Below are the code and all the weights of a small trained network. Each question names an input and a class and asks about switching units off, where a switched-off unit gives its printed mean instead of its output.

import numpy as np


def w(rows, s, z=0):
    codes = np.array(rows[::2]) - 128.0
    scale = np.full(codes.shape[1], s)
    scale[-1] = z or s
    return codes * scale


def norm(h):
    return h / np.sqrt((h * h).mean(-1, keepdims=True) + 1e-5)


def f(y):
    return np.maximum(y, 0)


def log_softmax(a):
    a = a - a.max(-1, keepdims=True)
    return a - np.log(np.exp(a).sum(-1, keepdims=True))


def net(x, mask):
    res = np.array(x, float).reshape(1, 6) / 4 @ E
    u = 0
    for l in range(3):
        y = f(norm(res) @ A[l][:, :-1].T + A[l][:, -1])
        res = res + np.where(mask[u : u + 7], y, B[l][:, -1]) @ B[l][:, :-1]
        u += 7
    return log_softmax(norm(res)[-1] @ U[:, :-1].T + U[:, -1])


A, B = {}, {}
E = w([
[35,91,176,216,213],'x0',
[152,84,151,196,70],'x1',
[156,120,89,55,254],'x2',
[22,80,179,131,88],'x3',
[87,215,39,126,155],'x4',
[115,195,166,157,182],'x5',
],0.0048)
A[0] = w([
[74,65,86,96,112,60],'0.n0',
[142,254,79,102,184,179],'0.n1',
[88,183,90,81,116,3],'0.n2',
[152,149,118,63,124,126],'0.n3',
[98,129,156,176,136,164],'0.n4',
[112,131,114,51,138,126],'0.n5',
[60,191,57,91,132,78],'0.n6',
],0.0089,0.0022)
B[0] = w([
[147,108,137,2,94,167],'0.n0',
[72,174,141,128,45,254],'0.n1',
[111,89,105,214,98,165],'0.n2',
[132,96,119,61,110,190],'0.n3',
[116,88,73,161,160,199],'0.n4',
[114,80,116,119,131,184],'0.n5',
[87,91,201,168,117,199],'0.n6',
],0.0062,0.0049)
A[1] = w([
[65,157,107,168,211,138],'1.n0',
[98,151,87,112,169,144],'1.n1',
[87,146,109,166,159,40],'1.n2',
[150,197,2,133,115,59],'1.n3',
[110,71,53,93,122,211],'1.n4',
[86,133,153,178,174,122],'1.n5',
[119,78,103,139,110,5],'1.n6',
],0.0092,0.0023)
B[1] = w([
[126,213,254,104,129,247],'1.n0',
[91,105,191,182,119,176],'1.n1',
[112,203,222,132,192,185],'1.n2',
[128,227,204,71,123,196],'1.n3',
[155,84,107,139,226,252],'1.n4',
[71,133,170,110,128,237],'1.n5',
[168,58,87,171,181,157],'1.n6',
],0.0069,0.0038)
A[2] = w([
[112,145,57,128,142,86],'2.n0',
[114,65,221,154,42,178],'2.n1',
[168,103,143,192,125,173],'2.n2',
[139,154,58,168,154,3],'2.n3',
[107,33,95,255,86,131],'2.n4',
[118,173,166,98,200,132],'2.n5',
[189,115,182,152,176,68],'2.n6',
],0.0072,0.0051)
B[2] = w([
[122,96,89,146,153,129],'2.n0',
[106,101,25,190,152,254],'2.n1',
[75,47,48,154,65,172],'2.n2',
[254,73,91,197,87,128],'2.n3',
[117,128,33,164,135,184],'2.n4',
[119,125,70,179,69,186],'2.n5',
[110,108,45,214,78,146],'2.n6',
],0.0073,0.0067)
U = w([
[247,73,75,6,183,58],'0',
[114,71,2,216,55,252],'1',
[217,238,139,40,36,40],'2',
[33,198,217,202,177,97],'3',
],0.008,0.0035)

Each question gives the input, the list of numbers given to net, and the class t.
The units are the neurons (one row each of A and B). Each row of codes is followed by its name. A weight is (code - 128) times the scale printed after its matrix; where a second scale follows, it is the last column's (A, B and U).
mask holds one flag per neuron, layer by layer. A switched-off neuron (its flag False) gives its mean, the last column of its row in B, instead of its output. The means were averaged over made-up inputs and are rounded, as every weight is.
A unit's drop is (log p(t) with every unit on - log p(t) with that unit switched off) / (log p(t) with every unit on - log p(t) with every unit switched off).
The circuit of an input: a set's keep is (log p(t) with only the set's units on - log p(t) with every unit switched off) / (log p(t) with every unit on - log p(t) with every unit switched off). Starting from the 12 units with the biggest drops (on a tie, the unit counted first), units are removed one at a time, each time the one whose removal leaves the highest keep (on an exact tie, the one counted first), for as long as the keep stays at least 0.8.
circuit, biggest first: the units of the circuit, biggest drop first
k most important neurons: the k neurons with the biggest drops, biggest first
top k neurons in layer l: the k neurons of layer l with the biggest drops, biggest first
drop when u is switched off: that unit's drop, to one decimal
input [-3,-1,3,1,4,-7], class 0: circuit, biggest first : (1.n4, 2.n1)
input [-5,1,5,-8,-6,7], class 2: circuit, biggest first : (0.n1, 2.n1)
input [4,0,3,6,4,-6], class 0: 3 most important neurons : (0.n0, 1.n4, 0.n1)
input [-4,-7,-4,-7,4,-3], class 2: circuit, biggest first : (1.n3)
input [2,8,7,-6,2,-2], class 3: circuit, biggest first : (1.n3, 0.n1)
input [-3,2,1,-8,-6,6], class 2: circuit, biggest first : (0.n6, 2.n1)
input [2,-6,3,-7,-5,0], class 1: 3 most important neurons : (2.n5, 1.n1, 0.n0)
input [3,3,8,7,6,-6], class 0: 2 most important neurons : (0.n0, 1.n4)
input [7,-3,-3,2,8,-8], class 3: 2 most important neurons : (1.n0, 1.n2)
input [-3,1,2,0,0,2], class 2: top 2 neurons in layer 2 : (2.n2, 2.n4)
input [-6,0,3,3,2,-2], class 0: top 2 neurons in layer 1 : (1.n4, 1.n1)
input [-2,2,5,1,-6,-2], class 0: top 3 neurons in layer 2 : (2.n1, 2.n5, 2.n4)
input [-1,2,-2,-8,7,0], class 2: 2 most important neurons : (1.n3, 2.n1)
input [-2,1,-3,-4,5,2], class 2: circuit, biggest first : (1.n3)
input [-6,8,2,-5,4,-8], class 0: top 2 neurons in layer 1 : (1.n4, 1.n0)
input [-1,-6,3,-6,-5,6], class 2: 2 most important neurons : (0.n1, 2.n1)
input [-7,6,-4,-5,1,0], class 2: 2 most important neurons : (1.n3, 0.n6)
input [0,8,4,-6,7,7], class 2: drop when 1.n3 is switched off : 0.2
input [1,6,6,4,5,-6], class 0: drop when 0.n0 is switched off : 0.5
input [2,3,1,-5,3,3], class 3: drop when 0.n1 is switched off : -0.1
input [7,-8,-3,-7,8,-6], class 3: drop when 2.n2 is switched off : 0.0
